Below are the code and all the weights of a small trained network. Each question names an input and a class and asks about switching units off, where a switched-off unit gives its printed mean instead of its output.

import numpy as np


def w(rows, s, z=0):
    codes = np.array(rows[::2]) - 128.0
    scale = np.full(codes.shape[1], s)
    scale[-1] = z or s
    return codes * scale


def f(y):
    return np.maximum(y, 0)


def log_softmax(a):
    a = a - a.max(-1, keepdims=True)
    return a - np.log(np.exp(a).sum(-1, keepdims=True))


def net(x, mask):
    res = np.array(x, float).reshape(1, 4) / 4 @ E
    y = f(res @ A[0][:, :-1].T + A[0][:, -1])
    res = res + np.where(mask, y, B[0][:, -1]) @ B[0][:, :-1]
    return log_softmax(res[-1] @ U[:, :-1].T + U[:, -1])


A, B = {}, {}
E = w([
[127,127,128,128,127],'x0',
[39,212,69,104,119],'x1',
[127,106,159,6,99],'x2',
[194,206,165,134,8],'x3',
],0.011)
A[0] = w([
[155,87,160,101,121,54],'neuron 1',
[159,165,127,221,157,119],'neuron 2',
[173,75,160,166,137,66],'neuron 3',
[181,71,167,150,124,16],'neuron 4',
[115,101,87,121,145,235],'neuron 5',
[113,117,146,139,206,165],'neuron 6',
[119,157,168,207,183,71],'neuron 7',
[126,198,40,12,149,50],'neuron 8',
[178,119,203,179,151,41],'neuron 9',
[132,103,62,98,175,229],'neuron 10',
[30,184,143,131,106,60],'neuron 11',
[112,144,104,226,115,63],'neuron 12',
[139,146,149,52,97,100],'neuron 13',
[154,95,184,146,155,71],'neuron 14',
[220,157,201,164,92,76],'neuron 15',
[68,218,95,142,110,30],'neuron 16',
[140,94,142,13,113,108],'neuron 17',
[112,182,44,151,134,2],'neuron 18',
[128,107,123,247,128,58],'neuron 19',
[104,61,103,117,214,143],'neuron 20',
[184,202,131,175,134,164],'neuron 21',
[153,165,179,186,68,164],'neuron 22',
[85,101,111,206,206,175],'neuron 23',
[213,184,94,120,92,183],'neuron 24',
[130,165,39,236,96,37],'neuron 25',
[133,179,142,159,52,127],'neuron 26',
[104,142,173,37,114,112],'neuron 27',
[142,157,124,163,92,164],'neuron 28',
[99,118,105,125,189,163],'neuron 29',
[134,194,183,115,60,158],'neuron 30',
],0.013,0.0013)
B[0] = w([
[197,151,97,152,202,165],'neuron 1',
[188,48,54,63,108,216],'neuron 2',
[179,194,129,183,175,184],'neuron 3',
[191,228,148,207,176,182],'neuron 4',
[85,136,171,87,150,176],'neuron 5',
[62,153,162,134,98,201],'neuron 6',
[118,69,91,76,138,200],'neuron 7',
[204,140,107,213,163,207],'neuron 8',
[182,215,103,190,145,185],'neuron 9',
[53,121,133,145,113,196],'neuron 10',
[223,184,160,199,150,196],'neuron 11',
[187,52,82,63,118,213],'neuron 12',
[148,113,85,100,103,188],'neuron 13',
[153,183,148,175,159,173],'neuron 14',
[95,180,140,132,108,224],'neuron 15',
[172,178,145,212,188,214],'neuron 16',
[171,35,69,1,112,207],'neuron 17',
[205,208,91,187,148,197],'neuron 18',
[178,87,73,118,61,221],'neuron 19',
[42,139,170,173,78,243],'neuron 20',
[71,73,172,86,80,199],'neuron 21',
[66,86,175,107,111,216],'neuron 22',
[64,78,130,117,94,253],'neuron 23',
[83,113,169,119,87,205],'neuron 24',
[152,75,75,94,146,239],'neuron 25',
[62,171,169,137,87,213],'neuron 26',
[153,72,58,98,122,193],'neuron 27',
[62,137,115,127,68,181],'neuron 28',
[102,130,232,154,100,203],'neuron 29',
[58,122,186,118,82,222],'neuron 30',
],0.0069,0.013)
U = w([
[5,141,202,130,71,167],'0',
[143,80,62,80,99,227],'1',
[165,227,136,196,152,2],'2',
],0.016,0.00077)

Each question gives the input, the list of numbers given to net, and the class t.
The units are the neurons (one row each of A and B). Each row of codes is followed by its name. A weight is (code - 128) times the scale printed after its matrix; where a second scale follows, it is the last column's (A, B and U).
mask holds one flag per neuron, in row order. A switched-off neuron (its flag False) gives its mean, the last column of its row in B, instead of its output. The means were averaged over made-up inputs and are rounded, as every weight is.
A unit's drop is (log p(t) with every unit on - log p(t) with that unit switched off) / (log p(t) with every unit on - log p(t) with every unit switched off).
The circuit of an input: a set's keep is (log p(t) with only the set's units on - log p(t) with every unit switched off) / (log p(t) with every unit on - log p(t) with every unit switched off). Starting from the 12 units with the biggest drops (on a tie, the unit counted first), units are removed one at a time, each time the one whose removal leaves the highest keep (on an exact tie, the one counted first), for as long as the keep stays at least 0.8.
units of the circuit, in order: the units of the circuit, biggest drop first
top k neurons: the k neurons with the biggest drops, biggest first
drop when u is switched off: that unit's drop, to one decimal
input [6,-1,-4,-3], class 1: units of the circuit, in order => neuron 26
input [-3,-3,7,6], class 1: top 3 neurons => neuron 17; neuron 27; neuron 20
input [1,-6,-4,-5], class 2: top 2 neurons => neuron 3; neuron 4
input [-8,-2,6,5], class 1: top 4 neurons => neuron 17; neuron 27; neuron 20; neuron 13
input [6,6,-6,2], class 1: top 3 neurons => neuron 25; neuron 12; neuron 2
input [-2,-1,-1,0], class 1: top 2 neurons => neuron 20; neuron 16
input [8,6,6,1], class 1: top 2 neurons => neuron 17; neuron 27
input [0,8,5,-7], class 2: top 2 neurons => neuron 8; neuron 11
input [5,-7,5,-7], class 0: drop when neuron 18 is switched off => 0.2
input [-4,-6,5,-3], class 2: drop when neuron 4 is switched off => 0.3
input [-6,-8,-4,-4], class 2: drop when neuron 20 is switched off => 0.0
input [8,3,-1,-2], class 2: drop when neuron 21 is switched off => 0.1
